What each symbol does to the objects:
at | β ε ψ φ η
nel | rud mov gaf veg zug
zuf | fev bof fer . bub
mav | bof dip veg . poz
sib | fem mef . loz zes
fer | nem nif loz zuf nad
kol | fol nem mov dip gur
viz | vud zug zon vip sop
bub | gub bem nad . zuf
dip | kig fev kol . zab
loz | sop rud sib fer vud
zes | zon gaz . vud sib
gaz | zir rul . nub mef
ras | ful vud rul sez mik
vip | nad fom viz gub nem
mik | mov loz gos fol ras
rul | zul zes . ras gos
gur | sez vip ful zab kol
ful | ras viz zul gur mov
rud | nel mik mef nif nub
bof | mav kig nif . bem
mov | mik sop dok kol ful
mev | fom sez nub bem nif
kig | dip zuf fol . mon
mon | zab bub sez . kig
vud | viz nub zes nad loz
fev | zuf mav nem . gub
fem | sib gaf . sop zon
mef | gaf gos . rud gaz
zab | mon gub gur . dip
nub | zug ras gaz mev rud
fom | mev gur zug poz veg
bem | poz mon mev . bof
gub | bub poz vip . fev
zul | rul zon . ful dok
zon | zes zir . viz fem
nad | vip mev vud bub fer
dok | gos fem . mov zul
sop | loz nel fem nem viz
veg | nif kol nel mav fom
zug | nub ful zir fom nel
fol | kol fer mik kig sez
gaf | mef dok . nel zir
gos | dok sib . mik rul
nif | veg fol rud bof mev
zir | gaz zul . zug gaf
nem | fer veg sop fev vip
sez | gur nad ras mon fol
poz | bem zab fom . mav

In the rows, 64 means zero.

The rows follow the links: the fewer symbols apart two objects are, the more alike their rows tend to be.

Each row is also shifted at random along 2 hidden directions that mean nothing.

Some objects, each with a row of numbers:
gaz: [  97,   53,   56,   69,   65,   68,   65,   76,   53,   59,   54,   71,   74,   77,   71,   61,   66,   78,   80,   56,   71,   56,   60,   73,   65,   50,   60,   62,   41,   47,   54]
bub: [  56,   95,   53,   57,   69,   58,   74,   51,   67,   61,   71,   66,   71,   68,   69,   48,   49,   54,   74,   62,   85,   54,   81,   75,   73,   64,   53,   57,   69,   67,   58]
zab: [ 126,   81,   62,   65,   64,   79,   74,   45,   74,   58,   79,   43,   73,   58,   53,   60,   65,   58,   48,   76,   68,   67,   52,   79,   50,   71,   68,   67,   65,   72,   69]
kig: [  60,   69,   56,   49,   71,   64,   51,   48,   75,   60,   54,   53,   67,   76,   64,   53,   67,   48,   73,   72,   40,   73,   74,   62,   64,   75,   53,   57,   71,   54,   72]
mik: [ 125,   65,   79,   54,   62,   65,   45,   54,   61,   81,   59,   77,   67,   61,   75,   72,   72,   56,   71,   67,   50,   73,   92,   42,   70,   56,   68,   83,   76,   69,   65]
bem: [  40,   74,   46,   60,   66,   56,   69,   67,   76,   52,   48,   51,   63,   76,   72,   47,   53,   53,   75,   61,   62,   54,   69,   79,   50,   74,   53,   42,   52,   60,   69]
dip: [  58,   61,   66,   53,   68,   78,   50,   48,   75,   44,   78,   43,   62,   71,   49,   61,   84,   62,   56,   67,   36,   76,   45,   78,   55,   84,   52,   58,   63,   61,   68]
mov: [  71,   46,   74,   65,   63,   80,   42,   59,   68,   55,   78,   51,   76,   67,   52,   76,   92,   69,   61,   63,   25,   85,   49,   61,   54,   70,   67,   74,   59,   64,   57]
veg: [  99,   62,   80,   59,   64,   65,   67,   79,   69,   66,   60,   75,   34,   45,   66,   85,   67,   55,   48,   69,   53,   62,   57,   50,   61,   80,   68,   67,   63,   86,   72]
zuf: [  47,   84,   61,   42,   73,   49,   67,   54,   66,   76,   65,   82,   44,   59,   69,   58,   45,   52,   60,   73,   83,   55,   91,   56,   79,   71,   59,   61,   85,   62,   73]
zug: [  47,   53,   61,   79,   61,   63,   75,   83,   67,   62,   60,   48,   65,   62,   71,   70,   63,   72,   55,   55,   68,   61,   43,   70,   49,   62,   72,   58,   51,   74,   62]
ras: [  66,   64,   59,   75,   53,   69,   57,   54,   71,   62,   53,   54,   98,   77,   70,   65,   56,   67,   77,   61,   55,   69,   68,   68,   52,   50,   75,   61,   59,   57,   53]
nem: [  45,   64,   63,   60,   62,   70,   47,   66,   63,   44,   88,   60,   42,   65,   50,   68,   84,   66,   59,   61,   50,   62,   52,   64,   67,   71,   61,   69,   66,   78,   62]
kol: [  71,   62,   73,   61,   68,   69,   61,   52,   75,   71,   72,   58,   62,   52,   54,   77,   65,   54,   43,   78,   52,   74,   64,   59,   61,   83,   80,   65,   76,   72,   73]
viz: [  51,   77,   75,   80,   65,   63,   81,   69,   62,   68,   77,   69,   63,   52,   62,   61,   51,   69,   56,   59,   93,   64,   53,   64,   66,   69,   75,   73,   70,   82,   58]

Complete each set of four: the symbols that take the first to the second take the third to the fourth, perhaps in another order.
Answers are names.
A [  53,   54,   90,   70,   60,   56,   86,   54,   64,   91,   59,   65,   85,   52,   65,   72,   47,   70,   60,   76,   92,   59,   66,   64,   61,   62,   84,   77,   68,   66,   66]
B [  53,   55,   73,   69,   65,   53,   75,   56,   67,   91,   47,   76,   90,   65,   68,   63,   53,   68,   74,   70,   82,   62,   77,   64,   68,   51,   73,   70,   64,   53,   66]
C [  52,   77,   60,   49,   75,   69,   60,   59,   65,   48,   81,   64,   45,   60,   56,   67,   74,   66,   54,   72,   63,   60,   56,   73,   75,   80,   48,   60,   69,   70,   67]
D zuf

A [  81,   73,   69,   66,   71,   79,   54,   64,   60,   56,   90,   68,   39,   60,   55,   72,   80,   65,   55,   62,   61,   67,   57,   53,   73,   76,   60,   74,   75,   79,   61]
B [ 101,   69,   62,   56,   67,   63,   54,   80,   62,   55,   46,   68,   39,   71,   79,   70,   64,   64,   70,   59,   41,   69,   76,   57,   66,   69,   57,   54,   64,   61,   66]
C [ 101,   74,   57,   48,   67,   68,   57,   66,   64,   53,   49,   64,   44,   69,   69,   56,   69,   54,   67,   68,   48,   60,   74,   74,   63,   72,   48,   48,   58,   52,   74]
D dip

A [  63,   71,   79,   63,   69,   67,   56,   71,   57,   71,   83,   80,   49,   52,   61,   82,   70,   70,   63,   65,   70,   63,   57,   53,   75,   62,   71,   79,   79,   77,   63]
B [  53,   53,   69,   56,   71,   62,   54,   68,   53,   66,   66,   86,   66,   62,   66,   67,   73,   71,   78,   73,   71,   58,   76,   59,   83,   49,   59,   77,   66,   60,   56]
C [  65,   63,   63,   77,   61,   67,   70,   82,   68,   50,   56,   49,   60,   70,   66,   64,   59,   72,   51,   54,   59,   63,   43,   81,   48,   76,   72,   49,   51,   74,   60]
D nub

A [  62,   46,   72,   54,   70,   59,   57,   59,   61,   79,   56,   78,   70,   65,   63,   60,   70,   65,   80,   74,   62,   68,   81,   54,   71,   54,   71,   69,   72,   40,   67]
B [  52,   56,   65,   60,   63,   62,   46,   57,   68,   68,   55,   68,   77,   72,   65,   65,   73,   58,   73,   70,   39,   76,   87,   50,   66,   57,   58,   73,   74,   53,   65]
C [  98,   78,   53,   81,   58,   73,   57,   65,   49,   57,   72,   65,   74,   71,   71,   55,   56,   66,   74,   52,   72,   60,   67,   56,   70,   39,   59,   73,   67,   67,   46]
D nad

A [  41,   83,   39,   65,   64,   69,   61,   56,   69,   36,   72,   47,   68,   82,   63,   48,   61,   71,   75,   57,   58,   66,   57,   82,   62,   67,   42,   47,   57,   57,   62]
B [  64,   77,   64,   46,   73,   57,   69,   43,   77,   76,   60,   72,   62,   55,   67,   61,   54,   43,   67,   79,   64,   59,   95,   54,   69,   74,   68,   64,   82,   60,   79]
C [  61,   44,   66,   77,   60,   68,   76,   84,   60,   62,   63,   57,   76,   74,   62,   69,   73,   82,   65,   53,   68,   59,   36,   74,   54,   59,   68,   61,   47,   61,   60]
D fem

A [  63,   70,   57,   67,   66,   77,   65,   50,   77,   53,   71,   31,   79,   72,   55,   52,   66,   61,   61,   61,   57,   69,   49,   85,   52,   83,   59,   56,   53,   66,   61]
B [  83,   68,   69,   75,   65,   63,   75,   59,   76,   72,   73,   54,   82,   56,   62,   68,   49,   61,   41,   66,   71,   69,   66,   58,   53,   73,   86,   65,   67,   82,   59]
C [  58,   43,   71,   64,   65,   65,   59,   87,   59,   52,   57,   65,   52,   59,   67,   76,   82,   68,   59,   59,   46,   72,   43,   56,   60,   72,   64,   60,   62,   65,   73]
D gaf

A [  23,   57,   50,   58,   61,   61,   44,   51,   72,   56,   50,   46,   69,   74,   70,   59,   73,   56,   70,   62,   20,   83,   76,   69,   60,   69,   50,   64,   61,   56,   64]
B [ 102,   82,   58,   66,   66,   63,   70,   42,   70,   68,   63,   58,   79,   66,   66,   52,   51,   53,   68,   64,   74,   63,   77,   66,   60,   67,   66,   59,   66,   65,   58]
C [ 120,   71,   70,   71,   64,   61,   80,   69,   49,   91,   71,   94,   77,   56,   69,   61,   47,   72,   73,   67,  101,   46,   78,   59,   80,   45,   73,   84,   72,   65,   58]
D loz

A [  67,   74,   68,   53,   73,   57,   59,   65,   53,   76,   65,   91,   45,   55,   68,   63,   57,   60,   71,   69,   72,   63,   96,   44,   83,   53,   69,   77,   87,   73,   62]
B [  80,   63,   77,   52,   70,   62,   69,   76,   66,   68,   59,   71,   40,   43,   74,   81,   66,   53,   40,   69,   62,   59,   59,   56,   65,   79,   78,   65,   77,   84,   78]
C [  68,   37,   65,   61,   59,   76,   58,   79,   57,   64,   64,   70,   57,   67,   56,   73,   91,   85,   65,   66,   57,   64,   37,   69,   59,   66,   58,   70,   53,   55,   64]
D mik

A [  12,   77,   53,   82,   64,   56,   63,   68,   54,   57,   57,   73,   78,   74,   69,   49,   50,   72,   74,   56,   73,   61,   70,   66,   72,   44,   59,   69,   65,   59,   53]
B [  32,   52,   85,   55,   68,   52,   72,   70,   59,   84,   69,   90,   55,   48,   59,   74,   63,   64,   62,   76,   84,   54,   64,   60,   76,   66,   75,   75,   80,   65,   65]
C [  90,   56,   61,   59,   61,   55,   54,   78,   56,   62,   39,   74,   47,   68,   75,   68,   75,   69,   73,   61,   46,   66,   73,   52,   69,   55,   56,   60,   61,   65,   63]
D zir

A [  60,   79,   50,   64,   59,   69,   67,   63,   62,   56,   49,   53,   66,   77,   70,   59,   55,   62,   69,   55,   64,   60,   61,   72,   52,   67,   54,   41,   57,   58,   67]
B [  49,   77,   57,   64,   67,   63,   72,   45,   79,   64,   59,   50,   81,   71,   72,   53,   46,   46,   64,   66,   65,   64,   78,   71,   60,   73,   61,   52,   66,   56,   69]
C [  54,   84,   68,   76,   64,   58,   84,   67,   63,   62,   83,   67,   61,   46,   65,   70,   44,   64,   50,   62,   91,   57,   60,   60,   65,   65,   74,   68,   73,   91,   63]
D fom

A [  54,   59,   66,   58,   64,   64,   54,   67,   53,   54,   68,   82,   48,   63,   67,   70,   73,   64,   77,   67,   58,   67,   85,   58,   77,   47,   55,   79,   78,   67,   56]
B [  85,   74,   58,   78,   57,   70,   56,   68,   47,   56,   76,   67,   82,   75,   66,   50,   57,   71,   82,   55,   70,   66,   70,   66,   70,   41,   53,   72,   59,   61,   47]
C [  79,   65,   63,   80,   58,   55,   77,   74,   56,   68,   41,   64,   68,   63,   84,   60,   55,   71,   73,   52,   74,   58,   68,   59,   61,   53,   64,   51,   59,   66,   64]
D rud

A [ 105,   56,   74,   54,   68,   79,   46,   63,   48,   64,   74,   86,   55,   72,   56,   67,   80,   74,   83,   66,   66,   61,   65,   64,   82,   45,   48,   76,   70,   49,   53]
B [  66,   44,   74,   52,   63,   61,   61,   78,   52,   70,   46,   85,   54,   61,   71,   74,   73,   73,   75,   70,   66,   65,   75,   62,   68,   56,   63,   62,   55,   43,   73]
C [  51,   92,   61,   70,   66,   51,   73,   64,   59,   72,   61,   74,   69,   61,   73,   50,   36,   58,   69,   60,   85,   60,   85,   62,   70,   57,   69,   69,   74,   76,   61]
D mev

A [  53,   65,   68,   76,   59,   59,   77,   79,   57,   63,   53,   59,   62,   61,   71,   75,   55,   74,   55,   53,   72,   58,   42,   64,   56,   67,   82,   60,   54,   71,   62]
B [  79,   77,   63,   86,   59,   82,   61,   65,   60,   55,   88,   51,   63,   60,   58,   59,   61,   69,   54,   56,   76,   61,   44,   70,   69,   66,   64,   64,   62,   85,   51]
C [  65,   69,   48,   74,   61,   56,   69,   75,   63,   61,   44,   61,   67,   77,   81,   52,   49,   65,   70,   47,   67,   56,   74,   70,   61,   65,   57,   47,   61,   61,   58]
D bub

A [  36,   66,   54,   55,   67,   74,   50,   56,   65,   33,   85,   48,   52,   70,   49,   62,   80,   64,   59,   62,   52,   66,   51,   73,   65,   76,   45,   57,   53,   59,   68]
B [  79,   56,   60,   54,   70,   82,   45,   46,   71,   46,   76,   42,   61,   72,   43,   63,   80,   66,   54,   68,   33,   76,   46,   74,   62,   85,   51,   59,   57,   58,   66]
C [  65,   74,   52,   76,   65,   64,   63,   53,   73,   61,   54,   39,   88,   77,   72,   52,   60,   57,   74,   58,   51,   73,   74,   67,   55,   60,   65,   61,   61,   60,   52]
D mev

A [  77,   97,   53,   60,   63,   70,   76,   51,   68,   66,   71,   69,   63,   61,   65,   48,   43,   57,   66,   66,   81,   50,   80,   70,   73,   67,   57,   57,   65,   69,   60]
B [  32,   85,   45,   74,   65,   54,   69,   59,   62,   61,   66,   65,   69,   73,   74,   52,   46,   61,   73,   53,   76,   59,   81,   66,   71,   53,   55,   56,   70,   77,   58]
C [  37,   69,   68,   46,   69,   52,   70,   59,   74,   61,   56,   59,   38,   56,   65,   74,   60,   52,   47,   70,   58,   57,   58,   67,   56,   92,   65,   51,   65,   65,   78]
D veg

A [  33,   39,   71,   59,   66,   63,   50,   58,   66,   67,   57,   68,   78,   71,   60,   66,   72,   73,   76,   71,   51,   71,   73,   65,   67,   55,   57,   82,   61,   36,   65]
B [  80,   62,   83,   59,   69,   58,   70,   73,   52,   81,   77,   91,   51,   39,   57,   86,   67,   69,   54,   73,   97,   60,   61,   54,   83,   61,   75,   88,   76,   64,   69]
C [  63,   66,   56,   71,   66,   68,   70,   69,   72,   55,   62,   45,   62,   60,   63,   62,   64,   59,   50,   63,   69,   53,   48,   80,   51,   84,   65,   49,   52,   66,   66]
D mon

A [  96,   60,   70,   73,   58,   74,   70,   73,   60,   72,   83,   75,   73,   65,   56,   70,   63,   81,   61,   65,   98,   57,   44,   63,   70,   53,   74,   76,   62,   74,   52]
B [ 100,   39,   60,   54,   60,   71,   55,   76,   48,   60,   53,   78,   61,   75,   65,   70,   80,   74,   79,   62,   57,   67,   64,   64,   66,   55,   53,   61,   49,   48,   65]
C [  87,   41,   86,   59,   65,   67,   60,   65,   67,   81,   69,   70,   70,   56,   53,   76,   72,   71,   60,   79,   60,   71,   61,   59,   63,   62,   77,   85,   62,   55,   68]
D zes

A [  29,   83,   57,   79,   66,   68,   73,   73,   67,   55,   87,   54,   60,   54,   66,   58,   53,   64,   54,   61,   75,   58,   45,   71,   65,   66,   73,   61,   59,   82,   58]
B [  32,   41,   67,   70,   58,   66,   77,   65,   67,   70,   69,   53,   89,   71,   60,   74,   65,   76,   61,   69,   73,   68,   49,   74,   57,   63,   80,   68,   50,   60,   58]
C [ -11,   72,   54,   55,   75,   54,   51,   62,   62,   54,   62,   64,   50,   76,   75,   53,   68,   57,   78,   63,   45,   67,   78,   56,   74,   60,   45,   62,   70,   62,   67]
D gos

